Here is a tiny trained network, its code and every weight. The questions are about switching its units off for an input and a target symbol, where a switched-off unit gives its printed mean instead of its output.

import numpy as np


def w(rows, s, z=0):
    codes = np.array(rows[::2]) - 128.0
    scale = np.full(codes.shape[1], s)
    scale[-1] = z or s
    return codes * scale


def f(y):
    return y / 2 * (1 + np.tanh(0.7978845608 * (y + 0.044715 * y**3)))


def softmax(a):
    e = np.exp(a - a.max(-1, keepdims=True))
    return e / e.sum(-1, keepdims=True)


def log_softmax(a):
    a = a - a.max(-1, keepdims=True)
    return a - np.log(np.exp(a).sum(-1, keepdims=True))


def net(x, mask):
    ids = ['ΔΛαβγεζηθξπτφψ'.index(c) for c in x.split()]
    T = len(ids)
    res = E[ids] + P[:T]
    q, k, v = (res @ M[0].T for M in (Q, K, V))
    z = softmax(np.where(np.tri(T) > 0, q @ k.T / 2**0.5, -1e9)) @ v
    res = res + np.where(mask[0], z, O[0][:, -1]) @ O[0][:, :-1]
    y = f(res @ A[0][:, :-1].T + A[0][:, -1])
    res = res + np.where(mask[1:13], y, B[0][:, -1]) @ B[0][:, :-1]
    return log_softmax(res[-1] @ U[:, :-1].T + U[:, -1])


Q, K, V, O, A, B = {}, {}, {}, {}, {}, {}
E = w([
[145,187,165],'Δ',
[98,94,158],'Λ',
[77,177,2],'α',
[186,164,115],'β',
[93,123,173],'γ',
[148,157,166],'ε',
[119,44,136],'ζ',
[162,199,149],'η',
[64,188,191],'θ',
[160,124,115],'ξ',
[116,112,175],'π',
[114,120,147],'τ',
[200,105,105],'φ',
[178,59,119],'ψ',
],0.0099)
P = w([
[161,190,254],'0',
[97,58,213],'1',
[119,68,185],'2',
[132,66,170],'3',
[205,184,65],'4',
[134,143,85],'5',
[117,124,90],'6',
[102,102,117],'7',
[121,123,100],'8',
[131,134,93],'9',
],0.0088)
Q[0] = w([
[94,95,248],'H1',
[86,154,78],'H1',
],0.014)
K[0] = w([
[254,171,173],'H1',
[96,3,80],'H1',
],0.0089)
V[0] = w([
[35,222,156],'H1',
[255,254,66],'H1',
],0.0088)
O[0] = w([
[52,224,40,134],'H1',
[245,200,93,3],'H1',
],0.012,0.0018)
A[0] = w([
[90,43,108,151],'N1',
[94,180,122,171],'N2',
[79,59,163,163],'N3',
[208,138,183,172],'N4',
[141,132,121,131],'N5',
[140,81,185,114],'N6',
[166,127,132,159],'N7',
[121,37,102,138],'N8',
[138,96,189,119],'N9',
[173,112,255,140],'N10',
[144,123,250,152],'N11',
[214,87,85,252],'N12',
],0.0089,0.004)
B[0] = w([
[108,129,69,236],'N1',
[76,146,103,158],'N2',
[13,154,121,253],'N3',
[255,107,125,169],'N4',
[137,134,111,125],'N5',
[104,107,137,173],'N6',
[164,134,111,140],'N7',
[124,145,107,212],'N8',
[107,81,150,164],'N9',
[155,45,154,197],'N10',
[143,65,202,196],'N11',
[187,130,52,209],'N12',
],0.0085,0.0047)
U = w([
[165,191,186,161],'Δ',
[52,22,209,154],'Λ',
[8,250,2,154],'α',
[192,209,88,217],'β',
[85,155,201,51],'γ',
[190,130,188,98],'ε',
[106,90,86,168],'ζ',
[166,219,149,249],'η',
[51,208,225,131],'θ',
[131,151,54,82],'ξ',
[172,16,212,41],'π',
[62,129,187,5],'τ',
[225,122,66,115],'φ',
[219,26,97,62],'ψ',
],0.0047,0.0017)

Each question gives the input, a string of symbols that net reads in full, and the target symbol t.
The units are the heads (2 rows each of Q, K, V and O) and the neurons (one row each of A and B). Each row of codes is followed by its name. A weight is (code - 128) times the scale printed after its matrix; where a second scale follows, it is the last column's (O, A, B and U).
mask holds one flag per unit, heads first, then neurons. A switched-off unit (its flag False) gives its mean, the last column of its rows in O or B, instead of its output. The means were averaged over made-up inputs and are rounded, as every weight is.
A unit's drop is (log p(t) with every unit on - log p(t) with that unit switched off) / (log p(t) with every unit on - log p(t) with every unit switched off).
The circuit of an input: a set's keep is (log p(t) with only the set's units on - log p(t) with every unit switched off) / (log p(t) with every unit on - log p(t) with every unit switched off). Starting from the 12 units with the biggest drops (on a tie, the unit counted first), units are removed one at a time, each time the one whose removal leaves the highest keep (on an exact tie, the one counted first), for as long as the keep stays at least 0.8.
units of the circuit, in order: the units of the circuit, biggest drop first
k most important neurons: the k neurons with the biggest drops, biggest first
drop of u: that unit's drop, to one decimal
input ζ ζ φ, target Λ: units of the circuit, in order : (H1 N3 N11)
input ψ ζ γ, target π: units of the circuit, in order : (H1 N10 N11)
input θ ζ ψ ζ, target α: units of the circuit, in order : (H1 N11)
input ξ Λ ζ γ ζ ζ, target Λ: units of the circuit, in order : (H1 N3)
input φ ζ ξ φ, target ψ: 2 most important neurons : (N12 N4)
input φ ψ ζ, target ψ: 3 most important neurons : (N12 N4 N10)
input ζ β θ, target Λ: 2 most important neurons : (N11 N10)
input φ θ ψ, target ψ: 2 most important neurons : (N12 N4)
input ψ ζ π, target π: 3 most important neurons : (N10 N11 N4)
input ζ ψ Λ ε, target Λ: drop of H1 : 0.7
input β θ β θ Δ, target α: drop of N2 : 0.2
input γ ζ ψ φ β, target Λ: drop of H1 : 1.5
input θ θ Δ, target α: drop of N10 : 0.1
